Here is a tiny trained network, its code and every weight. The questions are about switching its units off for an input and a class, where a switched-off unit gives its printed mean instead of its output.

import numpy as np


def w(rows, s, z=0):
    codes = np.array(rows[::2]) - 128.0
    scale = np.full(codes.shape[1], s)
    scale[-1] = z or s
    return codes * scale


def norm(h):
    return h / np.sqrt((h * h).mean(-1, keepdims=True) + 1e-5)


def f(y):
    return y / 2 * (1 + np.tanh(0.7978845608 * (y + 0.044715 * y**3)))


def log_softmax(a):
    a = a - a.max(-1, keepdims=True)
    return a - np.log(np.exp(a).sum(-1, keepdims=True))


def net(x, mask):
    res = np.array(x, float).reshape(1, 2) / 4 @ E
    u = 0
    for l in range(2):
        y = f(norm(res) @ A[l][:, :-1].T + A[l][:, -1])
        res = res + np.where(mask[u : u + 13], y, B[l][:, -1]) @ B[l][:, :-1]
        u += 13
    return log_softmax(norm(res)[-1] @ U[:, :-1].T + U[:, -1])


A, B = {}, {}
E = w([
[253,146,98,75,101,56],'x0',
[66,61,110,94,115,65],'x1',
],0.0026)
A[0] = w([
[120,157,169,195,119,253,213],'L0N1',
[53,80,118,105,99,91,149],'L0N2',
[108,140,105,130,127,127,166],'L0N3',
[64,94,135,141,113,128,139],'L0N4',
[159,115,118,102,107,131,92],'L0N5',
[161,130,92,101,129,115,103],'L0N6',
[153,146,141,124,134,79,76],'L0N7',
[196,118,135,128,101,122,86],'L0N8',
[124,90,156,94,86,118,59],'L0N9',
[95,157,155,104,93,109,66],'L0N10',
[62,118,162,140,135,159,249],'L0N11',
[44,120,124,113,136,165,152],'L0N12',
[124,187,140,136,114,153,143],'L0N13',
],0.0059,0.0015)
B[0] = w([
[175,48,198,146,253,81,255],'L0N1',
[73,71,151,163,227,131,188],'L0N2',
[137,169,116,150,163,115,134],'L0N3',
[216,117,131,76,208,127,166],'L0N4',
[93,165,52,156,120,211,140],'L0N5',
[145,152,75,196,107,183,153],'L0N6',
[80,181,137,184,112,104,143],'L0N7',
[79,142,147,154,49,115,167],'L0N8',
[109,143,124,188,164,213,129],'L0N9',
[138,86,120,136,136,163,119],'L0N10',
[197,154,155,110,134,72,194],'L0N11',
[215,160,221,108,109,50,182],'L0N12',
[80,103,199,50,149,96,151],'L0N13',
],0.0033,0.0044)
A[1] = w([
[107,138,127,92,119,84,112],'L1N1',
[147,151,157,141,67,109,39],'L1N2',
[100,76,128,119,194,148,101],'L1N3',
[193,220,131,141,3,148,79],'L1N4',
[146,129,117,84,118,136,37],'L1N5',
[166,148,103,101,92,147,4],'L1N6',
[119,95,223,65,221,118,214],'L1N7',
[164,138,157,143,174,131,224],'L1N8',
[156,167,119,169,28,91,81],'L1N9',
[119,187,129,85,46,173,30],'L1N10',
[159,134,173,127,84,129,95],'L1N11',
[119,77,97,60,119,88,221],'L1N12',
[169,131,119,92,50,119,96],'L1N13',
],0.006,0.0014)
B[1] = w([
[151,130,146,143,130,174,128],'L1N1',
[39,113,106,113,167,139,133],'L1N2',
[140,87,156,86,147,121,160],'L1N3',
[127,75,148,71,168,118,202],'L1N4',
[87,128,96,173,193,135,119],'L1N5',
[58,141,132,114,185,125,130],'L1N6',
[171,254,169,145,160,116,254],'L1N7',
[157,136,138,178,98,75,176],'L1N8',
[78,186,132,75,169,196,171],'L1N9',
[107,116,122,72,200,151,144],'L1N10',
[87,94,116,149,149,114,134],'L1N11',
[143,152,168,162,116,151,146],'L1N12',
[92,153,131,134,178,174,144],'L1N13',
],0.0052,0.0075)
U = w([
[108,127,137,139,78,134,2],'0',
[218,181,234,155,206,61,203],'1',
[87,129,25,162,29,174,120],'2',
[38,151,104,1,245,202,153],'3',
[174,10,96,204,38,81,78],'4',
],0.0095,0.0047)

Each question gives the input, the list of numbers given to net, and the class t.
The units are the neurons (one row each of A and B). Each row of codes is followed by its name. A weight is (code - 128) times the scale printed after its matrix; where a second scale follows, it is the last column's (A, B and U).
mask holds one flag per neuron, layer by layer. A switched-off neuron (its flag False) gives its mean, the last column of its row in B, instead of its output. The means were averaged over made-up inputs and are rounded, as every weight is.
A unit's drop is (log p(t) with every unit on - log p(t) with that unit switched off) / (log p(t) with every unit on - log p(t) with every unit switched off).
k most important neurons: the k neurons with the biggest drops, biggest first
top k neurons in layer l: the k neurons of layer l with the biggest drops, biggest first
drop of u: that unit's drop, to one decimal
input [4,4], class 2: top 2 neurons in layer 0 -> (L0N12 L0N1)
input [5,7], class 4: 4 most important neurons -> (L1N7 L0N2 L0N1 L1N9)
input [5,8], class 4: top 2 neurons in layer 0 -> (L0N1 L0N2)
input [7,4], class 3: top neuron in layer 0 -> (L0N1)
input [1,2], class 4: 4 most important neurons -> (L1N7 L0N1 L0N13 L1N9)
input [7,7], class 2: 3 most important neurons -> (L0N1 L0N12 L1N7)
input [3,4], class 4: top 3 neurons in layer 0 -> (L0N2 L0N1 L0N12)
input [6,8], class 4: 3 most important neurons -> (L1N7 L0N2 L1N9)
input [4,5], class 2: 3 most important neurons -> (L0N1 L1N7 L1N4)
input [5,6], class 2: top 3 neurons in layer 1 -> (L1N7 L1N4 L1N8)
input [6,4], class 3: drop of L0N1 -> 1.6
input [4,6], class 4: drop of L0N1 -> 0.3
input [4,-7], class 3: drop of L0N2 -> 0.1
